Below are the code and all the weights of a small trained network. Each question names an input and a class and asks about switching units off, where a switched-off unit gives its printed mean instead of its output.

import numpy as np


def w(rows, s, z=0):
    codes = np.array(rows[::2]) - 128.0
    scale = np.full(codes.shape[1], s)
    scale[-1] = z or s
    return codes * scale


def norm(h):
    return h / np.sqrt((h * h).mean(-1, keepdims=True) + 1e-5)


def f(y):
    return np.maximum(y, 0)


def log_softmax(a):
    a = a - a.max(-1, keepdims=True)
    return a - np.log(np.exp(a).sum(-1, keepdims=True))


def net(x, mask):
    res = np.array(x, float).reshape(1, 2) / 4 @ E
    u = 0
    for l in range(2):
        y = f(norm(res) @ A[l][:, :-1].T + A[l][:, -1])
        res = res + np.where(mask[u : u + 7], y, B[l][:, -1]) @ B[l][:, :-1]
        u += 7
    return log_softmax(norm(res)[-1] @ U[:, :-1].T + U[:, -1])


A, B = {}, {}
E = w([
[174,113,16,194,130,180],'x0',
[125,139,89,154,115,9],'x1',
],0.011)
A[0] = w([
[67,1,136,118,71,98,179],'0.n1',
[34,75,110,133,105,229,3],'0.n2',
[71,142,205,153,187,208,58],'0.n3',
[123,198,167,188,132,59,76],'0.n4',
[123,113,186,88,156,126,188],'0.n5',
[122,236,12,95,241,129,154],'0.n6',
[100,80,80,146,25,193,84],'0.n7',
],0.0063,0.0072)
B[0] = w([
[104,163,120,211,120,165,219],'0.n1',
[97,125,230,222,149,61,147],'0.n2',
[131,146,98,182,198,73,185],'0.n3',
[106,86,160,222,186,196,177],'0.n4',
[142,142,72,115,44,151,253],'0.n5',
[84,172,143,59,68,135,248],'0.n6',
[135,174,106,92,2,208,183],'0.n7',
],0.0075,0.0041)
A[1] = w([
[158,95,79,122,180,6,50],'1.n1',
[161,104,41,184,171,162,112],'1.n2',
[145,188,90,195,102,160,102],'1.n3',
[97,126,151,46,164,64,45],'1.n4',
[165,65,142,80,190,220,95],'1.n5',
[245,75,76,144,139,174,3],'1.n6',
[117,75,191,113,126,123,71],'1.n7',
],0.014,0.0047)
B[1] = w([
[95,123,124,219,221,185,191],'1.n1',
[80,169,138,48,145,83,224],'1.n2',
[186,80,180,131,98,163,254],'1.n3',
[188,103,78,59,108,210,153],'1.n4',
[127,107,95,251,220,105,197],'1.n5',
[90,162,134,64,77,51,186],'1.n6',
[129,165,73,98,74,41,151],'1.n7',
],0.015,0.0095)
U = w([
[54,155,106,254,227,105,218],'0',
[59,218,59,4,30,33,209],'1',
[227,43,237,154,37,189,116],'2',
[143,15,61,45,198,194,8],'3',
],0.018,0.014)

Each question gives the input, the list of numbers given to net, and the class t.
The units are the neurons (one row each of A and B). Each row of codes is followed by its name. A weight is (code - 128) times the scale printed after its matrix; where a second scale follows, it is the last column's (A, B and U).
mask holds one flag per neuron, layer by layer. A switched-off neuron (its flag False) gives its mean, the last column of its row in B, instead of its output. The means were averaged over made-up inputs and are rounded, as every weight is.
A unit's drop is (log p(t) with every unit on - log p(t) with that unit switched off) / (log p(t) with every unit on - log p(t) with every unit switched off).
The circuit of an input: a set's keep is (log p(t) with only the set's units on - log p(t) with every unit switched off) / (log p(t) with every unit on - log p(t) with every unit switched off). Starting from the 12 units with the biggest drops (on a tie, the unit counted first), units are removed one at a time, each time the one whose removal leaves the highest keep (on an exact tie, the one counted first), for as long as the keep stays at least 0.8.
units of the circuit, in order: the units of the circuit, biggest drop first
k most important neurons: the k neurons with the biggest drops, biggest first
top k neurons in layer l: the k neurons of layer l with the biggest drops, biggest first
drop when u is switched off: that unit's drop, to one decimal
input [3,3], class 2: top 2 neurons in layer 1 -> 1.n3, 1.n5
input [-3,0], class 2: units of the circuit, in order -> 1.n2
input [-3,3], class 2: top 4 neurons in layer 1 -> 1.n2, 1.n5, 1.n1, 1.n6
input [3,-3], class 2: 3 most important neurons -> 0.n7, 1.n3, 1.n1
input [1,-4], class 0: 3 most important neurons -> 1.n5, 0.n1, 0.n6
input [3,-2], class 2: 2 most important neurons -> 0.n7, 1.n3
input [-4,4], class 0: top 3 neurons in layer 1 -> 1.n3, 1.n6, 1.n2
input [0,-1], class 2: 2 most important neurons -> 1.n3, 0.n2
input [3,1], class 2: 2 most important neurons -> 0.n6, 1.n3
input [-6,-4], class 1: 2 most important neurons -> 1.n3, 1.n7
input [-5,-5], class 0: 3 most important neurons -> 0.n6, 1.n5, 1.n3
input [-1,-4], class 0: 2 most important neurons -> 1.n5, 0.n7
input [4,-1], class 1: drop when 1.n6 is switched off -> 0.1
input [-6,-8], class 0: drop when 1.n5 is switched off -> 1.6
input [4,2], class 1: drop when 1.n2 is switched off -> 0.2
input [-3,-4], class 0: most important neuron -> 1.n3
